Each row of numbers stands for one element and depends on some of the facts below. Use the named rows to name the rest.

Some facts about the elements:
Q χ 15; J χ 15; AM χ 476; S χ 767; N χ 353; K χ 353
BK χ 353; AY χ 15; AK χ 767; BE χ 15; AN χ 15; AV χ 15
M χ 449; U χ 476; AD χ 353; AW χ 767; BH χ 767; AH χ 767
T χ 15; O χ 353; AP χ 15; V χ 15; X χ 353; AJ χ 15
AZ χ 476; E χ 15; AO χ 767; AA χ 767; AF χ 476; AC χ 353
AT χ 15; L χ 353; AL χ 449; AQ χ 15; BA χ 476; BD χ 476
B χ 15; D χ 449; AR χ 449; F χ 476; H χ 353; BB χ 449
AG χ 353; C χ 476; AS χ 767; BF χ 449; AX χ 449; AI χ 476
R χ 449; I χ 353; BC χ 449; G χ 476; P χ 15; BI χ 449
AB χ 353; AE χ 353; Z χ 767; A χ 449; AU χ 353; W χ 767
Y χ 15; BG χ 449; Q Λ 529; J Λ 471; AM Λ 234; S Λ 169
N Λ 471; K Λ 234; BK Λ 471; AY Λ 177; AK Λ 959; BE Λ 467
AN Λ 169; AV Λ 959; M Λ 471; U Λ 471; AD Λ 177; AW Λ 169
BH Λ 959; AH Λ 959; T Λ 471; O Λ 959; AP Λ 959; V Λ 467
X Λ 529; AJ Λ 959; AZ Λ 471; E Λ 177; AO Λ 471; AA Λ 467
AF Λ 169; AC Λ 959; AT Λ 177; L Λ 234; AL Λ 959; AQ Λ 959
BA Λ 467; BD Λ 529; B Λ 529; D Λ 471; AR Λ 959; F Λ 467
H Λ 471; BB Λ 467; AG Λ 467; C Λ 471; AS Λ 467; BF Λ 467
AX Λ 471; AI Λ 177; R Λ 959; I Λ 177; BC Λ 467; G Λ 467
P Λ 529; BI Λ 169; AB Λ 467; AE Λ 169; Z Λ 467; A Λ 169
AU Λ 234; W Λ 234; Y Λ 169; BG Λ 471; J Φ AK; J Φ E
J Φ G; J Φ Z; N Φ AR; M Φ L; M Φ AA; M Φ T
AP Φ AK; V Φ H; V Φ G; AJ Φ AA; B Φ D; B Φ AH
B Φ AG; AX Φ S; AX Φ BI; AX Φ Z; AI Φ K; AI Φ BK
AB Φ AN; AB Φ AG; AB Φ AT; AB Φ AQ; AE Φ AD; AE Φ BK
A Φ L; A Φ AV; AU Φ E; AU Φ AZ; BG Φ U; BG Φ AH
AM ε AW; BK ε AU; BK ε AH; AY ε S; AK ε H; AK ε BB
BE ε V; BE ε AW; BE ε R; BE ε F; BE ε AZ; AN ε BB
M ε AH; M ε BD; AD ε BB; BH ε AH; BH ε BK; AH ε H
T ε AO; T ε J; O ε AW; O ε C; O ε AL; O ε W
X ε V; X ε R; X ε AB; AZ ε AW; AO ε S; AO ε AA
AA ε AH; AA ε H; AF ε AW; AF ε H; AL ε AC; AL ε BB
AL ε W; AQ ε AA; BA ε AN; BA ε AB; BD ε AH; D ε H
D ε N; D ε BI; D ε AK; F ε BF; H ε BB; AG ε BE
AG ε H; C ε BF; AS ε BC; AX ε AZ; R ε BD; R ε AC
R ε BB; I ε N; I ε AK; G ε BB; P ε AU; P ε BC
BI ε AU; AB ε AW; Z ε AH; A ε BB; A ε AZ; AU ε V
AU ε AA; W ε BB

Named rows:
BK: -11; -4; 2; -9; -2; 6; -10; -3; -3; -11; -7; 1; 4; -4; 8; 2; -7
AI: -10; -10; 0; -1; -1; 20; 4; -4; 10; -13; 11; -4; -3; 9; 3; 7; -5
B: -8; -8; -5; 3; 5; 1; 12; 17; -4; -8; -4; -3; 5; -3; -2; 2; 2
AG: -4; -4; -3; -7; -3; 2; -7; 0; -3; -2; -9; -3; 5; -3; 9; 4; -7
AB: -9; 3; -7; -9; -4; -1; -3; -2; 2; -12; -8; -3; -4; -3; 2; 3; -7
X: -7; -3; -4; 8; 3; 0; -9; 2; -3; -15; 1; -3; -1; -1; 2; 5; 3
V: -6; 1; -3; -7; -2; -2; -2; -5; -2; 13; 6; -1; -2; 0; -3; 3; -6
G: -7; -7; 6; 0; -5; 11; -9; -4; 6; 4; -8; -3; -4; 16; 8; 5; -5
BB: 6; 11; 0; -13; 0; 1; -4; -3; -5; 5; -9; -2; 3; 10; -2; 5; 6
AK: 7; 7; 18; 4; -1; 2; -8; 8; 7; -15; -7; 3; 7; -2; -2; 4; -6
BA: -7; -8; -4; -4; -4; 2; -8; -5; 7; 2; -5; -3; -3; 3; 14; 5; -6
W: 13; 8; 10; 6; -3; -2; -7; 21; 16; -14; 5; -3; 7; -2; 0; 10; 2
A: 15; -3; -3; -8; 22; 1; -2; -6; -4; -16; -9; -3; -3; 8; -2; 17; 21
AV: 2; -8; 6; -9; -3; 0; 3; -4; -4; 11; 12; -3; -1; -3; 5; 3; -5
S: -3; -10; -4; 16; -5; 6; 8; 4; -3; -17; 14; -1; 17; 0; -2; 2; -5
Y: -6; -10; -3; 8; 9; 4; 12; -2; -3; -14; 7; -3; 12; 1; -1; 6; -2
N: -10; -7; -4; -9; -2; 0; -6; -3; -4; -5; -1; 0; -1; -1; -1; 4; -6
AA: 2; -8; 16; 0; -2; 2; -8; -1; -5; -8; -2; 2; -2; -5; 9; 3; -7
AJ: 2; -8; 5; -10; -1; -3; 2; -1; -6; 9; 11; -2; -2; -4; -2; 4; -6
Z: -2; 3; 10; 9; -2; 3; -8; -3; -4; -12; -7; 3; 2; -4; -2; 0; -7
F: -7; -9; -6; -3; -5; 4; -9; -4; 8; 8; -2; -3; -4; 3; 12; 4; -6
T: -10; -8; 0; -9; -3; -2; -8; -5; -6; 3; 0; 4; -2; -4; 5; 7; -5

Rows to name:
A row may be one of the elements named above.
8; -9; 4; -1; -2; -2; -4; 2; -7; -12; 16; -3; -1; 0; 9; 3; 1	L
-7; 0; 0; -11; 14; 2; -7; -7; -4; -4; -8; 2; -5; -4; -1; 3; 6	M
-8; 0; -4; 12; 3; 4; -8; 1; -4; -11; 6; -2; 4; -5; -2; 9; 6	P
-8; -9; 1; -10; -2; -2; -7; -3; -5; 7; 2; 4; -4; -5; 5; 7; -5	T
-8; 2; -5; -14; 0; 1; 3; -4; -4; 10; -10; -2; -2; -2; -3; 3; 3	BG
-3; -2; 12; -2; -4; 1; -8; 0; 4; -11; -3; -1; 1; -3; -2; 4; -6	BH
-4; 5; -3; 17; -5; 6; -3; -3; 4; -20; 0; -4; -6; 7; 17; 4; -6	AM
-7; -7; -4; 5; 5; 0; 7; 9; -4; -13; 7; -3; 4; 0; -2; 3; 3	Q
-7; -9; -5; 2; 4; 0; 13; 16; -3; -5; -6; -3; 3; -4; -3; 4; 3	B
-3; -6; 1; 10; -3; 4; 8; -4; -5; -16; 11; -3; 15; 3; -2; 5; -7	E
8; 4; -4; 3; 11; 28; -9; -7; -6; -16; -5; -2; 14; 3; -4; 4; 16	BI
-10; -10; -5; 25; 4; 14; 0; -7; 2; -18; -8; -4; -4; 9; 13; 10; -6	AF
-9; -9; -3; -5; 18; 7; 3; -1; 5; -16; 9; -2; 10; 5; -1; 3; -1	AE
-6; -7; 3; 0; -5; 9; -9; -3; 4; 2; -6; -3; -2; 15; 10; 5; -5	G
-2; -3; 18; 4; -2; 5; -4; 4; 1; -12; -9; -2; 4; -4; 4; 2; -6	AH
-8; -8; 0; -4; -2; 20; 2; -5; 13; -17; 10; -3; -2; 9; 4; 8; -6	AI
-10; -6; 2; -9; -2; 6; -10; -6; -5; -15; -5; 1; 2; -4; 8; 5; -5	BK
-10; -8; 6; 20; 1; 32; -7; -4; -4; -15; -8; -3; -5; 0; 8; 2; -6	BD
2; -8; 17; 1; -3; 1; -8; 0; -3; -10; -2; 2; -3; -5; 6; 4; -5	AA
-3; -3; 11; 1; -1; 1; -10; 3; 4; -17; -2; -1; 1; -4; -2; 3; -7	BH
4; -9; -4; 12; -3; 2; 5; 13; -1; -16; -8; -3; 20; 1; -3; 23; 5	AN
-7; 0; 13; -8; -3; 0; -9; 5; -4; -13; -8; 4; 2; 7; -3; 4; -6	H
-8; 0; 12; -8; -3; 3; -10; 4; -7; -13; -9; 5; 2; 6; -2; 4; -6	H
-4; 9; -4; -2; -4; 0; -3; -5; 0; -6; -5; -1; -2; -4; 4; 5; -6	BE
-3; -9; -3; 0; -2; -2; 18; 3; -1; -14; -1; -3; 14; -3; -3; 5; -3	AT
-6; 20; -4; -9; 0; -1; -5; -6; -2; -11; -9; 4; -3; 5; -1; 5; -3	AX
6; 8; -3; 16; -2; 7; -9; -4; 10; -15; 11; -3; -2; -3; -2; 3; 1	AU
-6; -7; 7; -3; -1; 7; -7; 1; 6; -17; 2; -3; 16; 5; 6; 21; -1	AD
-11; -11; -4; -3; 17; 6; 2; -3; 6; -17; 11; -3; 8; 5; -2; 4; -3	AE
-7; 4; 4; -5; 7; 9; -3; 2; 3; -18; 17; -4; 11; 1; 9; 3; -4	K
-7; 0; 12; -10; -2; 1; -8; 3; -4; -12; -10; 5; -1; 5; -3; 5; -5	H
-3; -7; 17; 2; -4; 8; -4; 7; -5; -16; -9; -3; 5; -5; 4; 2; -7	AH
-8; -9; 0; -8; -3; 0; -7; -4; -7; 2; 1; 4; -5; -3; 4; 6; -5	T

The same elements again, as new rows of numbers:
Known rows:
M: 19; -23; -27; 6; -20; -36; -23; -22; 16; -3; -12; 32; 2; 40; -8
AM: 15; -6; -5; -15; 12; 3; -21; 27; -16; -10; 4; 20; -14; -11; 3
N: -9; 8; 1; 18; 21; -21; 5; 12; 0; -7; 15; 10; 8; 29; -11
BE: -13; 4; -22; 4; -8; -21; -1; -1; -5; 0; -9; -22; 7; -41; 11
BB: 15; 6; -11; -4; -3; 22; 5; -28; 40; 6; -38; -4; -11; -2; -11
A: 13; 6; 1; -19; -21; 0; -22; -39; 34; 22; -12; 7; 5; 14; 14
P: -33; -25; 2; 3; -22; 18; -12; 12; 19; -14; 13; -13; 5; -21; 9
AJ: -23; 3; -2; 14; -1; -14; -21; -13; -7; -4; -9; -24; 14; 25; 15
AS: 17; 9; -13; 0; -3; -7; 7; 3; -11; 4; 9; -17; -12; -10; -3
AV: -29; 5; 0; 8; -3; 1; -4; -8; -20; -4; -18; -14; 12; 1; 4
R: 13; -3; -8; -11; -19; 15; -2; -26; 32; 20; -25; 14; -2; 0; -3
AN: -20; 13; 16; -16; -12; 24; 3; -19; 4; 10; 2; -26; 26; -16; 13
W: 5; -2; -5; -16; 13; 29; 3; 18; 14; 3; 3; 4; 9; 10; -4
AT: -28; -8; 4; 6; 2; -10; 5; 0; -9; -8; -27; -10; 12; 2; 1
AB: 2; 20; -12; 5; 17; -47; 4; 10; 2; 14; 24; -12; -1; -24; 15
BF: 10; 5; -12; 7; -10; -11; 1; -26; 21; 13; -41; 1; -31; -11; -11
E: -26; -1; 5; 15; 5; 2; 6; 10; -16; -4; -29; -7; 16; -3; 5
L: -22; -5; -4; 8; 17; 10; -10; 20; -7; 4; 15; 3; 1; 21; -7
BC: 14; 5; -11; 7; -10; 0; -3; -29; 19; 7; -43; -1; -28; -9; -12
V: -8; 7; 1; 22; 0; -21; 0; -9; 2; -10; -22; -30; 7; -6; 15
S: 2; 24; 26; -3; -5; 21; -9; -6; -18; 9; 7; -10; -16; 12; 1
H: -2; 0; -12; 1; 15; 18; 26; 13; 9; -3; 19; 6; 30; 4; -13

Rows to name:
Some rows may be elements named above.
-3; -13; -3; 8; 8; -27; 24; 7; -14; -4; 33; 9; 13; 5; -15	BK
-20; -8; 1; 0; -10; -14; 6; -8; -15; 4; -7; -14; 15; -16; 7	AQ
-6; -14; -5; 6; 9; -24; 25; 11; -15; -2; 39; 11; 11; 10; -17	BK
-42; -13; 16; 8; -10; 18; -11; 11; 17; -20; -3; -9; -2; -10; 2	Q
-22; 10; 18; -12; -8; 23; 2; -19; 4; 4; 3; -22; 27; -14; 10	AN
16; -4; -17; 3; -15; -28; -5; -10; 34; -4; -23; 43; 2; 6; 0	AX
14; -1; 9; -6; -36; 7; -11; -35; 8; 24; -14; 15; -16; -5; 3	BI
-26; -7; -20; 10; -9; -15; 9; 4; -12; -17; -13; -1; 30; -5; -3	T
-26; -6; -2; 6; 0; -11; 6; 0; -14; 0; -12; -6; 20; -7; 4	AY
19; -2; 18; -8; 25; -6; 0; 5; -12; -19; -6; 11; -19; 25; 3	AI
15; -2; -4; -17; 9; 6; -18; 22; -14; -8; 11; 21; -13; -9; 2	AM
-2; 28; 20; -8; -6; 2; -18; 0; -15; 11; 6; -2; -22; -4; 7	AW
-15; -15; -1; 0; 0; 21; -15; 25; 14; 0; 42; 0; -4; -20; 2	X
4; -7; 1; 1; -1; -36; -1; -22; 36; -11; -32; 33; -15; 21; -16	BG
18; 3; -1; -2; 16; 6; 3; 9; -20; -29; -4; 21; -14; 16; -18	U
-24; -5; -21; 10; -7; -12; 8; 0; -7; -15; -9; 2; 22; -3; -3	T
-12; 20; 33; 3; 11; -5; -1; -11; -5; 11; 25; -14; -3; 12; 9	AE
5; 5; -7; 0; 12; -7; 19; 0; -3; 15; 26; -20; 0; -18; 1	AG
17; -5; -11; -1; -15; -40; -5; -9; 38; -3; -29; 39; 3; 5; -4	AX
20; 5; 6; -12; -3; 27; 12; 8; 7; 11; 5; -5; 20; 5; 0	AK
-16; -9; 6; 3; 0; 16; -8; 25; 15; -1; 39; 0; -8; -12; 0	X
-27; 17; 23; 6; -15; 11; -6; -20; -17; 4; 0; -16; 7; -7; 9	Y
17; -33; 6; -5; -9; 34; -10; 17; -5; -18; 31; 2; -24; -5; 1	BD
-9; 0; 0; 0; 13; -1; 11; 12; -13; 16; 17; 5; 14; -2; -4	I
37; 10; -5; -9; 11; 34; 3; 3; 6; -7; -2; -16; -4; -15; 3	G
19; 13; -18; -12; 7; -12; -10; 24; -17; -20; 2; 29; -3; -19; 1	AZ
21; 14; 14; -18; -7; 25; -11; -3; -26; 3; 21; 3; -14; -11; 11	AF
-22; -7; 2; 2; -13; -8; 8; -6; -13; 2; -2; -12; 21; -19; 10	AQ

